Below are the code and all the weights of a small trained network. Each question names an input and a class and asks about switching units off, where a switched-off unit gives its printed mean instead of its output.

import numpy as np


def w(rows, s, z=0):
    codes = np.array(rows[::2]) - 128.0
    scale = np.full(codes.shape[1], s)
    scale[-1] = z or s
    return codes * scale


def f(y):
    return np.maximum(y, 0)


def log_softmax(a):
    a = a - a.max(-1, keepdims=True)
    return a - np.log(np.exp(a).sum(-1, keepdims=True))


def net(x, mask):
    res = np.array(x, float).reshape(1, 6) / 4 @ E
    y = f(res @ A[0][:, :-1].T + A[0][:, -1])
    res = res + np.where(mask, y, B[0][:, -1]) @ B[0][:, :-1]
    return log_softmax(res[-1] @ U[:, :-1].T + U[:, -1])


A, B = {}, {}
E = w([
[100,223,96,215,159,165,132,39,77,73,102],'x0',
[130,130,128,120,125,126,126,121,118,128,128],'x1',
[133,182,172,53,135,64,229,117,162,122,23],'x2',
[61,165,166,41,180,100,80,164,150,58,168],'x3',
[191,95,113,132,254,105,51,154,93,106,42],'x4',
[45,43,34,165,166,46,241,186,85,80,137],'x5',
],0.0091)
A[0] = w([
[179,87,130,147,127,222,41,135,98,94,210,33],'N1',
[89,189,185,113,179,112,73,155,139,148,193,155],'N2',
[132,235,176,194,132,124,88,41,81,103,139,169],'N3',
[112,158,134,75,170,142,150,108,181,144,18,42],'N4',
[134,198,158,175,167,140,166,116,86,107,124,207],'N5',
[189,123,196,100,77,97,91,202,138,192,140,142],'N6',
[158,148,223,105,117,100,184,89,144,112,57,57],'N7',
[209,119,94,139,227,104,54,137,122,114,37,65],'N8',
[186,86,79,148,101,184,124,78,139,235,61,202],'N9',
[101,197,139,145,67,128,160,115,157,143,172,124],'N10',
[96,147,153,72,142,124,80,145,158,12,142,173],'N11',
[225,184,254,112,113,207,76,98,147,135,143,4],'N12',
],0.0086,0.0044)
B[0] = w([
[53,161,50,110,140,194,145,170,86,211,121,222],'N1',
[134,174,145,237,68,96,123,129,157,162,89,204],'N2',
[134,58,108,90,196,111,111,86,158,173,91,240],'N3',
[76,155,71,120,145,147,124,143,125,176,154,194],'N4',
[126,34,107,114,106,57,102,136,141,166,104,206],'N5',
[90,39,103,94,210,117,63,136,219,116,87,218],'N6',
[20,200,30,169,148,207,134,159,100,187,152,208],'N7',
[199,149,85,54,27,162,152,82,168,103,188,233],'N8',
[108,176,254,175,79,86,102,176,130,137,99,232],'N9',
[226,95,156,41,92,211,90,130,163,99,148,206],'N10',
[171,166,191,144,83,103,108,141,90,128,55,223],'N11',
[151,55,170,156,158,85,221,186,49,34,210,247],'N12',
],0.0094,0.011)
U = w([
[44,193,87,111,150,226,135,177,82,192,150,83],'0',
[205,153,131,38,28,212,136,89,188,86,180,87],'1',
[141,96,135,161,189,85,253,177,51,12,170,118],'2',
[126,140,147,133,140,135,116,122,157,143,112,252],'3',
[115,51,130,108,184,91,84,96,201,170,86,77],'4',
[158,199,198,197,67,117,119,165,127,156,46,83],'5',
],0.011,0.017)

Each question gives the input, the list of numbers given to net, and the class t.
The units are the neurons (one row each of A and B). Each row of codes is followed by its name. A weight is (code - 128) times the scale printed after its matrix; where a second scale follows, it is the last column's (A, B and U).
mask holds one flag per neuron, in row order. A switched-off neuron (its flag False) gives its mean, the last column of its row in B, instead of its output. The means were averaged over made-up inputs and are rounded, as every weight is.
A unit's drop is (log p(t) with every unit on - log p(t) with that unit switched off) / (log p(t) with every unit on - log p(t) with every unit switched off).
The circuit of an input: a set's keep is (log p(t) with only the set's units on - log p(t) with every unit switched off) / (log p(t) with every unit on - log p(t) with every unit switched off). Starting from all 12 units, units are removed one at a time, each time the one whose removal leaves the highest keep (on an exact tie, the one counted first), for as long as the keep stays at least 0.8.
units of the circuit, in order: the units of the circuit, biggest drop first
most important unit: the unit with the biggest drop
k most important neurons: the k neurons with the biggest drops, biggest first
drop of u: that unit's drop, to one decimal
input [5,-1,2,3,-2,-4], class 4: units of the circuit, in order	(N3)
input [3,4,-7,8,5,-3], class 5: 3 most important neurons	(N2; N11; N7)
input [-8,1,4,2,-8,8], class 1: units of the circuit, in order	(N12; N10)
input [3,2,-4,-5,3,0], class 5: 4 most important neurons	(N9; N6; N7; N4)
input [-2,0,2,5,5,-6], class 2: 2 most important neurons	(N12; N10)
input [-3,2,8,-6,7,3], class 0: 3 most important neurons	(N7; N4; N10)
input [-8,7,2,0,-7,6], class 4: 2 most important neurons	(N8; N12)
input [1,2,-7,-2,7,-3], class 0: 2 most important neurons	(N1; N10)
input [-8,3,1,-5,8,4], class 1: 2 most important neurons	(N8; N3)
input [5,2,-4,-8,-2,2], class 5: 2 most important neurons	(N9; N6)
input [8,-2,-7,-4,4,-3], class 4: 3 most important neurons	(N3; N5; N7)
input [5,-6,-4,0,6,-1], class 1: 3 most important neurons	(N8; N6; N7)
input [3,-3,-4,-1,-6,5], class 1: units of the circuit, in order	(N10; N7)
input [-7,3,-3,-6,1,-3], class 4: most important unit	N6
input [7,-2,7,6,8,7], class 1: 3 most important neurons	(N8; N12; N1)
input [7,3,3,-7,-5,3], class 4: 3 most important neurons	(N3; N5; N8)
input [-4,1,-7,-8,-3,6], class 5: drop of N6	0.1
input [2,6,3,3,-7,1], class 1: drop of N10	1.2
input [8,-2,6,-7,2,1], class 4: drop of N5	1.0
input [6,5,1,7,-4,-1], class 5: units of the circuit, in order	(N11)
